Here is a tiny trained network, its code and every weight. The questions are about switching its units off for an input and a target symbol, where a switched-off unit gives its printed mean instead of its output.

import numpy as np


def w(rows, s, z=0):
    codes = np.array(rows[::2]) - 128.0
    scale = np.full(codes.shape[1], s)
    scale[-1] = z or s
    return codes * scale


def norm(h):
    return h / np.sqrt((h * h).mean(-1, keepdims=True) + 1e-5)


def f(y):
    return y / 2 * (1 + np.tanh(0.7978845608 * (y + 0.044715 * y**3)))


def softmax(a):
    e = np.exp(a - a.max(-1, keepdims=True))
    return e / e.sum(-1, keepdims=True)


def log_softmax(a):
    a = a - a.max(-1, keepdims=True)
    return a - np.log(np.exp(a).sum(-1, keepdims=True))


def net(x, mask):
    ids = ['γεζηπτφψω'.index(c) for c in x.split()]
    T = len(ids)
    res = E[ids] + P[:T]
    u = 0
    for l in range(3):
        q, k, v = (norm(res) @ M[l].T for M in (Q, K, V))
        z = softmax(np.where(np.tri(T) > 0, q @ k.T / 2**0.5, -1e9)) @ v
        res = res + np.where(mask[u], z, O[l][:, -1]) @ O[l][:, :-1]
        u += 1
        y = f(norm(res) @ A[l][:, :-1].T + A[l][:, -1])
        res = res + np.where(mask[u : u + 8], y, B[l][:, -1]) @ B[l][:, :-1]
        u += 8
    return log_softmax(norm(res)[-1] @ U[:, :-1].T + U[:, -1])


Q, K, V, O, A, B = {}, {}, {}, {}, {}, {}
E = w([
[80,164,67,139,247,137],'γ',
[194,142,216,154,178,95],'ε',
[70,146,75,86,197,93],'ζ',
[128,175,189,217,175,152],'η',
[146,28,98,136,76,82],'π',
[154,195,158,58,156,140],'τ',
[144,126,169,124,222,172],'φ',
[121,146,106,164,141,113],'ψ',
[213,88,143,85,109,82],'ω',
],0.011)
P = w([
[110,160,177,125,190,3],'0',
[253,159,105,130,149,128],'1',
[120,63,192,83,171,113],'2',
[180,203,80,116,118,148],'3',
[91,50,227,84,144,144],'4',
[177,215,94,102,101,162],'5',
[54,59,237,84,102,150],'6',
],0.0059)
Q[0] = w([
[249,168,109,67,47,89],'L0H1',
[129,20,149,126,104,110],'L0H1',
],0.011)
K[0] = w([
[255,145,116,56,153,24],'L0H1',
[147,33,127,154,27,69],'L0H1',
],0.01)
V[0] = w([
[206,186,70,186,56,148],'L0H1',
[160,254,131,51,181,77],'L0H1',
],0.0049)
O[0] = w([
[253,88,77,159,188,170,64],'L0H1',
[183,46,174,133,25,205,253],'L0H1',
],0.0035,0.0046)
A[0] = w([
[164,165,39,85,92,42,167],'L0N1',
[171,141,151,87,135,111,124],'L0N2',
[127,1,65,80,112,134,172],'L0N3',
[146,136,41,223,108,159,139],'L0N4',
[44,98,151,157,167,33,120],'L0N5',
[152,177,128,218,125,151,72],'L0N6',
[136,170,79,137,219,13,199],'L0N7',
[152,89,40,213,80,109,10],'L0N8',
],0.0087,0.0012)
B[0] = w([
[187,93,154,83,93,170,195],'L0N1',
[91,114,53,114,121,118,224],'L0N2',
[147,100,172,194,149,166,199],'L0N3',
[172,155,174,133,158,57,145],'L0N4',
[134,141,104,79,145,54,254],'L0N5',
[160,189,149,163,150,162,161],'L0N6',
[190,99,244,117,133,175,215],'L0N7',
[143,153,66,178,53,115,142],'L0N8',
],0.011,0.0038)
Q[1] = w([
[100,64,34,71,55,229],'L1H1',
[151,153,119,79,254,184],'L1H1',
],0.008)
K[1] = w([
[186,48,100,2,128,182],'L1H1',
[178,252,148,86,254,207],'L1H1',
],0.007)
V[1] = w([
[21,188,43,71,87,66],'L1H1',
[87,3,11,158,119,201],'L1H1',
],0.0055)
O[1] = w([
[254,119,204,128,164,154,7],'L1H1',
[93,177,221,168,145,164,2],'L1H1',
],0.0055,0.0056)
A[1] = w([
[104,89,152,255,136,129,165],'L1N1',
[221,84,162,135,174,91,140],'L1N2',
[188,151,84,143,112,138,124],'L1N3',
[64,127,158,177,149,88,93],'L1N4',
[85,159,122,145,180,221,7],'L1N5',
[191,172,228,190,193,93,109],'L1N6',
[179,141,110,212,79,100,118],'L1N7',
[125,137,190,118,13,187,63],'L1N8',
],0.0099,0.0015)
B[1] = w([
[177,164,254,150,141,198,140],'L1N1',
[51,126,87,54,111,93,254],'L1N2',
[69,185,110,132,126,79,178],'L1N3',
[108,131,180,161,69,150,149],'L1N4',
[134,89,55,148,223,163,150],'L1N5',
[174,81,123,10,142,111,193],'L1N6',
[161,129,101,219,156,63,166],'L1N7',
[234,44,128,119,143,164,178],'L1N8',
],0.0096,0.0046)
Q[2] = w([
[40,103,96,4,172,27],'L2H1',
[180,70,96,134,169,63],'L2H1',
],0.012)
K[2] = w([
[75,157,78,8,124,57],'L2H1',
[85,49,179,105,163,124],'L2H1',
],0.012)
V[2] = w([
[109,152,69,104,107,23],'L2H1',
[63,169,152,50,23,255],'L2H1',
],0.0058)
O[2] = w([
[76,162,173,253,138,163,254],'L2H1',
[175,76,92,125,126,249,145],'L2H1',
],0.0044,0.0046)
A[2] = w([
[155,44,236,175,113,224,50],'L2N1',
[2,183,157,183,137,82,160],'L2N2',
[69,41,162,36,187,119,15],'L2N3',
[154,164,46,126,160,69,110],'L2N4',
[205,174,183,172,201,90,29],'L2N5',
[166,192,80,132,109,177,10],'L2N6',
[94,119,102,66,149,151,100],'L2N7',
[170,134,143,214,203,166,105],'L2N8',
],0.0094,0.0011)
B[2] = w([
[92,177,148,213,119,216,159],'L2N1',
[81,135,222,163,100,209,175],'L2N2',
[49,164,121,74,110,2,255],'L2N3',
[68,121,151,166,103,183,160],'L2N4',
[161,179,153,42,156,157,139],'L2N5',
[109,181,92,79,120,170,141],'L2N6',
[151,93,164,168,165,52,179],'L2N7',
[127,58,152,119,169,94,139],'L2N8',
],0.0099)
U = w([
[81,78,117,26,95,29,210],'γ',
[32,157,146,172,88,169,148],'ε',
[131,42,202,78,84,216,111],'ζ',
[212,162,159,79,196,135,89],'η',
[235,94,146,181,106,95,147],'π',
[117,190,24,52,97,194,95],'τ',
[117,59,49,151,219,158,126],'φ',
[175,230,53,189,103,79,2],'ψ',
[139,53,1,142,52,131,78],'ω',
],0.0069,0.002)

Each question gives the input, a string of symbols that net reads in full, and the target symbol t.
The units are the heads (2 rows each of Q, K, V and O) and the neurons (one row each of A and B). Each row of codes is followed by its name. A weight is (code - 128) times the scale printed after its matrix; where a second scale follows, it is the last column's (O, A, B and U).
mask holds one flag per unit, layer by layer, with each layer's heads first. A switched-off unit (its flag False) gives its mean, the last column of its rows in O or B, instead of its output. The means were averaged over made-up inputs and are rounded, as every weight is.
A unit's drop is (log p(t) with every unit on - log p(t) with that unit switched off) / (log p(t) with every unit on - log p(t) with every unit switched off).
The circuit of an input: a set's keep is (log p(t) with only the set's units on - log p(t) with every unit switched off) / (log p(t) with every unit on - log p(t) with every unit switched off). Starting from the 12 units with the biggest drops (on a tie, the unit counted first), units are removed one at a time, each time the one whose removal leaves the highest keep (on an exact tie, the one counted first), for as long as the keep stays at least 0.8.
circuit, biggest first: the units of the circuit, biggest drop first
unit that matters most: the unit with the biggest drop
top k neurons: the k neurons with the biggest drops, biggest first
top k neurons in layer l: the k neurons of layer l with the biggest drops, biggest first
input η η ε ω, target ω: unit that matters most	L0N1
input ε ψ ω ε ψ π, target π: top 2 neurons in layer 0	[L0N8; L0N3]
input τ ω γ ζ η π, target π: circuit, biggest first	[L0N3; L1N7; L1N1]
input ω τ ω η π φ π, target ε: circuit, biggest first	[L0N3; L2N1]
input τ τ π ζ π τ τ, target ζ: top 2 neurons	[L1N8; L0N5]
input π ω ω, target ε: circuit, biggest first	[L0N3; L0N5; L2N1]
input τ ω γ ω ω γ ω, target ζ: circuit, biggest first	[L0N3; L0N5; L1N8]
input φ ω η π ω, target ε: top 2 neurons	[L0N5; L0N3]
input ψ π ζ φ φ, target ε: circuit, biggest first	[L2N2; L1N6; L1H1; L2H1]
input τ τ τ ζ, target ζ: top 3 neurons	[L0N1; L2N1; L0N5]
input ω ψ ζ τ ω τ ω, target ζ: top 4 neurons	[L0N3; L0N5; L1N1; L0N4]
input π ε ψ π η τ τ, target ε: top 2 neurons in layer 1	[L1N2; L1N8]
input φ ζ ζ τ ζ ε, target ε: top 3 neurons	[L0N7; L1N3; L2N2]
input η ζ ω π ψ ω π, target ε: top 3 neurons	[L0N3; L0N5; L2N1]
input ω η ε π τ τ, target τ: unit that matters most	L0N7
input ζ τ τ φ ω ω τ, target ζ: top 2 neurons in layer 0	[L0N5; L0N2]
input γ ω γ ψ, target ψ: top 2 neurons	[L0N8; L0N7]
input τ γ τ, target ε: top 4 neurons in layer 1	[L1N2; L1N6; L1N3; L1N8]
input ψ φ ω η ψ τ, target τ: top 2 neurons in layer 0	[L0N7; L0N3]
input π τ ψ ω γ η, target η: unit that matters most	L0N6
input ω γ π ζ, target ζ: top 2 neurons	[L0N1; L0N5]
